Below are the code and all the weights of a small trained network. Each question names an input and a class and asks about switching units off, where a switched-off unit gives its printed mean instead of its output.

import numpy as np


def w(rows, s, z=0):
    codes = np.array(rows[::2]) - 128.0
    scale = np.full(codes.shape[1], s)
    scale[-1] = z or s
    return codes * scale


def norm(h):
    return h / np.sqrt((h * h).mean(-1, keepdims=True) + 1e-5)


def f(y):
    return y / 2 * (1 + np.tanh(0.7978845608 * (y + 0.044715 * y**3)))


def log_softmax(a):
    a = a - a.max(-1, keepdims=True)
    return a - np.log(np.exp(a).sum(-1, keepdims=True))


def net(x, mask):
    res = np.array(x, float).reshape(1, 2) / 4 @ E
    u = 0
    for l in range(2):
        y = f(norm(res) @ A[l][:, :-1].T + A[l][:, -1])
        res = res + np.where(mask[u : u + 3], y, B[l][:, -1]) @ B[l][:, :-1]
        u += 3
    return log_softmax(norm(res)[-1] @ U[:, :-1].T + U[:, -1])


A, B = {}, {}
E = w([
[82,214,2],'x0',
[74,74,121],'x1',
],0.0074)
A[0] = w([
[8,79,48,39],'0.n1',
[233,186,133,4],'0.n2',
[155,127,157,190],'0.n3',
],0.013,0.0038)
B[0] = w([
[252,140,70,254],'0.n1',
[151,96,34,186],'0.n2',
[92,173,78,168],'0.n3',
],0.018,0.0058)
A[1] = w([
[124,150,206,251],'1.n1',
[2,71,63,126],'1.n2',
[156,58,207,200],'1.n3',
],0.02,0.003)
B[1] = w([
[237,209,175,202],'1.n1',
[128,7,138,223],'1.n2',
[74,165,56,254],'1.n3',
],0.019,0.0051)
U = w([
[111,121,86,184],'0',
[131,227,133,170],'1',
[143,70,167,184],'2',
[81,123,217,1],'3',
[85,121,254,16],'4',
],0.024,0.0085)

Each question gives the input, the list of numbers given to net, and the class t.
The units are the neurons (one row each of A and B). Each row of codes is followed by its name. A weight is (code - 128) times the scale printed after its matrix; where a second scale follows, it is the last column's (A, B and U).
mask holds one flag per neuron, layer by layer. A switched-off neuron (its flag False) gives its mean, the last column of its row in B, instead of its output. The means were averaged over made-up inputs and are rounded, as every weight is.
A unit's drop is (log p(t) with every unit on - log p(t) with that unit switched off) / (log p(t) with every unit on - log p(t) with every unit switched off).
The circuit of an input: a set's keep is (log p(t) with only the set's units on - log p(t) with every unit switched off) / (log p(t) with every unit on - log p(t) with every unit switched off). Starting from all 6 units, units are removed one at a time, each time the one whose removal leaves the highest keep (on an exact tie, the one counted first), for as long as the keep stays at least 0.8.
circuit, biggest first: the units of the circuit, biggest drop first
unit that matters most: the unit with the biggest drop
top k neurons: the k neurons with the biggest drops, biggest first
top k neurons in layer l: the k neurons of layer l with the biggest drops, biggest first
drop when u is switched off: that unit's drop, to one decimal
input [-2,-1], class 2: top 3 neurons	(0.n3, 0.n1, 1.n2)
input [-5,-2], class 1: unit that matters most	0.n1
input [1,0], class 2: top 4 neurons	(1.n3, 0.n3, 1.n1, 0.n2)
input [-2,2], class 2: top 2 neurons	(1.n2, 0.n1)
input [-3,-8], class 0: top 2 neurons	(0.n2, 0.n1)
input [2,-3], class 2: circuit, biggest first	(0.n1, 1.n2)
input [1,-3], class 2: top 4 neurons	(0.n1, 1.n2, 1.n3, 0.n2)
input [-7,4], class 1: circuit, biggest first	(0.n2, 1.n1, 1.n3)
input [-4,-3], class 1: top 2 neurons in layer 1	(1.n2, 1.n3)
input [-1,0], class 2: top 3 neurons	(0.n3, 0.n1, 1.n2)
input [-5,1], class 1: circuit, biggest first	(0.n2, 1.n1, 0.n1)
input [-6,5], class 1: top 3 neurons	(0.n2, 1.n1, 1.n3)
input [-7,7], class 0: top 2 neurons in layer 0	(0.n3, 0.n1)
input [-7,0], class 1: top 2 neurons	(1.n1, 0.n2)
input [0,-1], class 2: top 2 neurons	(0.n1, 1.n2)
input [-5,7], class 0: top 2 neurons in layer 0	(0.n2, 0.n1)
input [-7,-5], class 1: top 2 neurons	(0.n1, 1.n1)
input [-6,1], class 1: top neuron in layer 1	(1.n1)
input [2,-2], class 2: drop when 1.n2 is switched off	0.3
input [2,0], class 2: drop when 0.n1 is switched off	0.0
